Here is a tiny trained network, its code and every weight. The questions are about switching its units off for an input and a class, where a switched-off unit gives its printed mean instead of its output.

import numpy as np


def w(rows, s, z=0):
    codes = np.array(rows[::2]) - 128.0
    scale = np.full(codes.shape[1], s)
    scale[-1] = z or s
    return codes * scale


def f(y):
    return y / 2 * (1 + np.tanh(0.7978845608 * (y + 0.044715 * y**3)))


def log_softmax(a):
    a = a - a.max(-1, keepdims=True)
    return a - np.log(np.exp(a).sum(-1, keepdims=True))


def net(x, mask):
    res = np.array(x, float).reshape(1, 3) / 4 @ E
    y = f(res @ A[0][:, :-1].T + A[0][:, -1])
    res = res + np.where(mask, y, B[0][:, -1]) @ B[0][:, :-1]
    return log_softmax(res[-1] @ U[:, :-1].T + U[:, -1])


A, B = {}, {}
E = w([
[91,206,186,130],'x0',
[124,125,132,167],'x1',
[12,109,100,127],'x2',
],0.011)
A[0] = w([
[123,116,118,133,144],'neuron 0',
[190,126,138,87,88],'neuron 1',
[140,118,97,128,55],'neuron 2',
[125,125,125,51,255],'neuron 3',
[155,62,80,146,99],'neuron 4',
[80,127,110,132,27],'neuron 5',
[154,94,49,98,84],'neuron 6',
[197,108,161,83,110],'neuron 7',
[118,194,196,133,99],'neuron 8',
[124,129,134,250,130],'neuron 9',
[161,151,136,111,89],'neuron 10',
[48,129,125,171,217],'neuron 11',
[189,144,163,126,64],'neuron 12',
[93,147,93,123,67],'neuron 13',
[63,188,176,199,116],'neuron 14',
[124,187,184,86,79],'neuron 15',
[46,58,62,55,124],'neuron 16',
[168,146,124,128,78],'neuron 17',
[145,78,111,181,105],'neuron 18',
[126,129,136,128,16],'neuron 19',
[63,158,69,69,68],'neuron 20',
],0.014,0.0065)
B[0] = w([
[129,105,141,123,139],'neuron 0',
[124,145,173,125,162],'neuron 1',
[68,151,100,110,124],'neuron 2',
[246,93,128,125,193],'neuron 3',
[75,115,130,65,185],'neuron 4',
[33,216,203,139,144],'neuron 5',
[57,129,125,85,175],'neuron 6',
[85,140,201,178,176],'neuron 7',
[103,93,95,107,181],'neuron 8',
[161,95,126,121,155],'neuron 9',
[114,118,166,128,137],'neuron 10',
[159,124,150,158,237],'neuron 11',
[83,159,180,124,160],'neuron 12',
[112,159,129,155,141],'neuron 13',
[121,76,131,86,205],'neuron 14',
[97,99,120,78,165],'neuron 15',
[149,149,177,146,247],'neuron 16',
[95,166,131,158,138],'neuron 17',
[106,96,142,100,158],'neuron 18',
[70,175,119,114,113],'neuron 19',
[119,145,176,128,180],'neuron 20',
],0.011)
U = w([
[158,98,153,128,255],'0',
[103,154,197,178,32],'1',
[63,99,94,10,55],'2',
[222,132,39,205,117],'3',
],0.012,0.007)

Each question gives the input, the list of numbers given to net, and the class t.
The units are the neurons (one row each of A and B). Each row of codes is followed by its name. A weight is (code - 128) times the scale printed after its matrix; where a second scale follows, it is the last column's (A, B and U).
mask holds one flag per neuron, in row order. A switched-off neuron (its flag False) gives its mean, the last column of its row in B, instead of its output. The means were averaged over made-up inputs and are rounded, as every weight is.
A unit's drop is (log p(t) with every unit on - log p(t) with that unit switched off) / (log p(t) with every unit on - log p(t) with every unit switched off).
The circuit of an input: a set's keep is (log p(t) with only the set's units on - log p(t) with every unit switched off) / (log p(t) with every unit on - log p(t) with every unit switched off). Starting from the 12 units with the biggest drops (on a tie, the unit counted first), units are removed one at a time, each time the one whose removal leaves the highest keep (on an exact tie, the one counted first), for as long as the keep stays at least 0.8.
units of the circuit, in order: the units of the circuit, biggest drop first
most important unit: the unit with the biggest drop
top k neurons: the k neurons with the biggest drops, biggest first
drop when u is switched off: that unit's drop, to one decimal
input [-8,-4,8], class 1: units of the circuit, in order : neuron 16
input [5,-2,0], class 2: units of the circuit, in order : neuron 16; neuron 15
input [-4,1,-5], class 1: units of the circuit, in order : neuron 7; neuron 14
input [-1,0,7], class 1: units of the circuit, in order : neuron 5; neuron 16
input [6,8,2], class 0: top 3 neurons : neuron 11; neuron 4; neuron 6
input [-5,-1,1], class 2: top 4 neurons : neuron 4; neuron 6; neuron 11; neuron 7
input [-2,1,-7], class 1: units of the circuit, in order : neuron 7; neuron 12
input [6,3,1], class 2: units of the circuit, in order : neuron 14; neuron 16
input [-4,2,-2], class 2: units of the circuit, in order : neuron 11; neuron 16
input [6,-6,8], class 1: top 2 neurons : neuron 5; neuron 20
input [3,-5,-7], class 1: top 2 neurons : neuron 7; neuron 12
input [4,-4,7], class 1: top 3 neurons : neuron 5; neuron 20; neuron 16
input [-6,-1,6], class 1: top 2 neurons : neuron 16; neuron 14
input [8,0,4], class 2: most important unit : neuron 14
input [1,-5,-8], class 1: top 2 neurons : neuron 7; neuron 12
input [6,3,0], class 2: drop when neuron 14 is switched off : 0.2
input [-8,-6,-6], class 2: drop when neuron 4 is switched off : 0.6
input [-6,5,3], class 2: drop when neuron 15 is switched off : -0.1
